Here is a tiny trained network, its code and every weight. The questions are about switching its units off for an input and a class, where a switched-off unit gives its printed mean instead of its output.

import numpy as np


def w(rows, s, z=0):
    codes = np.array(rows[::2]) - 128.0
    scale = np.full(codes.shape[1], s)
    scale[-1] = z or s
    return codes * scale


def f(y):
    return np.maximum(y, 0)


def log_softmax(a):
    a = a - a.max(-1, keepdims=True)
    return a - np.log(np.exp(a).sum(-1, keepdims=True))


def net(x, mask):
    res = np.array(x, float).reshape(1, 8) / 4 @ E
    y = f(res @ A[0][:, :-1].T + A[0][:, -1])
    res = res + np.where(mask, y, B[0][:, -1]) @ B[0][:, :-1]
    return log_softmax(res[-1] @ U[:, :-1].T + U[:, -1])


A, B = {}, {}
E = w([
[135,96,159,115],'x0',
[56,227,120,253],'x1',
[130,89,174,115],'x2',
[181,215,211,55],'x3',
[118,174,87,154],'x4',
[132,99,160,110],'x5',
[221,159,102,243],'x6',
[139,58,212,102],'x7',
],0.0058)
A[0] = w([
[60,45,75,151,82],'neuron 0',
[113,121,61,144,120],'neuron 1',
[125,222,173,65,66],'neuron 2',
[165,129,115,187,92],'neuron 3',
[213,120,130,172,199],'neuron 4',
[132,87,189,142,163],'neuron 5',
[65,109,139,88,86],'neuron 6',
[96,121,154,103,90],'neuron 7',
[158,45,73,87,207],'neuron 8',
[204,152,126,153,129],'neuron 9',
[143,112,154,78,190],'neuron 10',
[152,132,140,148,230],'neuron 11',
[148,91,111,186,35],'neuron 12',
[73,142,152,96,173],'neuron 13',
[96,162,159,215,99],'neuron 14',
[145,218,139,61,3],'neuron 15',
[104,2,93,119,111],'neuron 16',
[76,139,133,95,152],'neuron 17',
[200,98,57,91,112],'neuron 18',
[63,112,196,222,123],'neuron 19',
[75,128,174,163,193],'neuron 20',
[156,123,126,78,156],'neuron 21',
[187,97,56,61,88],'neuron 22',
[136,152,145,117,63],'neuron 23',
[172,178,173,125,51],'neuron 24',
[108,139,61,81,177],'neuron 25',
[205,75,146,113,166],'neuron 26',
[183,154,65,163,125],'neuron 27',
[174,142,172,215,169],'neuron 28',
[74,197,79,54,200],'neuron 29',
[201,162,193,122,7],'neuron 30',
],0.012,0.0021)
B[0] = w([
[198,93,125,253,215],'neuron 0',
[185,71,209,181,182],'neuron 1',
[177,91,168,232,207],'neuron 2',
[158,80,160,85,190],'neuron 3',
[17,68,86,47,215],'neuron 4',
[178,160,94,145,198],'neuron 5',
[130,38,126,112,187],'neuron 6',
[121,140,153,109,166],'neuron 7',
[94,195,125,181,243],'neuron 8',
[58,37,160,80,192],'neuron 9',
[90,239,152,159,206],'neuron 10',
[103,127,58,36,173],'neuron 11',
[124,61,141,141,176],'neuron 12',
[54,45,71,99,184],'neuron 13',
[152,168,130,146,218],'neuron 14',
[220,109,214,145,188],'neuron 15',
[148,170,131,148,253],'neuron 16',
[113,57,34,19,175],'neuron 17',
[79,192,181,164,200],'neuron 18',
[120,209,164,149,214],'neuron 19',
[89,207,94,147,186],'neuron 20',
[101,188,107,142,183],'neuron 21',
[118,223,140,171,205],'neuron 22',
[190,144,202,236,143],'neuron 23',
[143,86,168,163,173],'neuron 24',
[87,89,164,170,181],'neuron 25',
[92,125,129,99,222],'neuron 26',
[88,113,154,76,212],'neuron 27',
[31,94,101,54,223],'neuron 28',
[107,44,122,102,209],'neuron 29',
[159,45,173,94,183],'neuron 30',
],0.0049,0.0067)
U = w([
[23,103,111,60,193],'0',
[210,108,198,223,123],'1',
[97,136,150,141,221],'2',
[81,161,143,133,179],'3',
[74,255,151,149,7],'4',
[92,183,100,100,181],'5',
[122,149,105,116,86],'6',
[121,123,96,106,31],'7',
],0.0097,0.0016)

Each question gives the input, the list of numbers given to net, and the class t.
The units are the neurons (one row each of A and B). Each row of codes is followed by its name. A weight is (code - 128) times the scale printed after its matrix; where a second scale follows, it is the last column's (A, B and U).
mask holds one flag per neuron, in row order. A switched-off neuron (its flag False) gives its mean, the last column of its row in B, instead of its output. The means were averaged over made-up inputs and are rounded, as every weight is.
A unit's drop is (log p(t) with every unit on - log p(t) with that unit switched off) / (log p(t) with every unit on - log p(t) with every unit switched off).
The circuit of an input: a set's keep is (log p(t) with only the set's units on - log p(t) with every unit switched off) / (log p(t) with every unit on - log p(t) with every unit switched off). Starting from the 12 units with the biggest drops (on a tie, the unit counted first), units are removed one at a time, each time the one whose removal leaves the highest keep (on an exact tie, the one counted first), for as long as the keep stays at least 0.8.
units of the circuit, in order: the units of the circuit, biggest drop first
unit that matters most: the unit with the biggest drop
top k neurons: the k neurons with the biggest drops, biggest first
drop when u is switched off: that unit's drop, to one decimal
input [6,3,2,-6,-2,1,7,3], class 0: units of the circuit, in order -> (neuron 28; neuron 4)
input [-5,2,1,7,1,5,0,1], class 1: units of the circuit, in order -> (neuron 2; neuron 15)
input [8,3,-2,-8,8,-8,-6,4], class 1: units of the circuit, in order -> (neuron 0; neuron 1)
input [-4,-4,0,-7,-3,-6,5,-7], class 1: units of the circuit, in order -> (neuron 1)
input [3,-4,-1,-7,1,-7,3,0], class 1: top 3 neurons -> (neuron 0; neuron 1; neuron 28)
input [8,0,-2,8,4,0,1,2], class 1: units of the circuit, in order -> (neuron 2; neuron 15)
input [-2,5,-4,4,0,-5,-6,-7], class 2: top 2 neurons -> (neuron 2; neuron 15)
input [-6,-6,-4,-7,-1,1,4,-5], class 1: units of the circuit, in order -> (neuron 1; neuron 0)
input [-3,7,6,-8,7,3,8,2], class 0: top 3 neurons -> (neuron 28; neuron 4; neuron 27)
input [3,-6,1,8,3,-3,-7,4], class 1: top 2 neurons -> (neuron 2; neuron 15)
input [-7,-8,7,2,-8,8,3,-6], class 4: drop when neuron 22 is switched off -> 0.2
input [-1,3,-5,-5,-2,-2,8,8], class 0: drop when neuron 4 is switched off -> 0.2
input [8,1,-5,0,-5,8,3,7], class 5: drop when neuron 27 is switched off -> 0.0
input [0,5,6,-8,3,-8,0,-6], class 1: drop when neuron 0 is switched off -> 0.3
input [8,-2,-6,8,-7,-2,-1,4], class 1: unit that matters most -> neuron 2
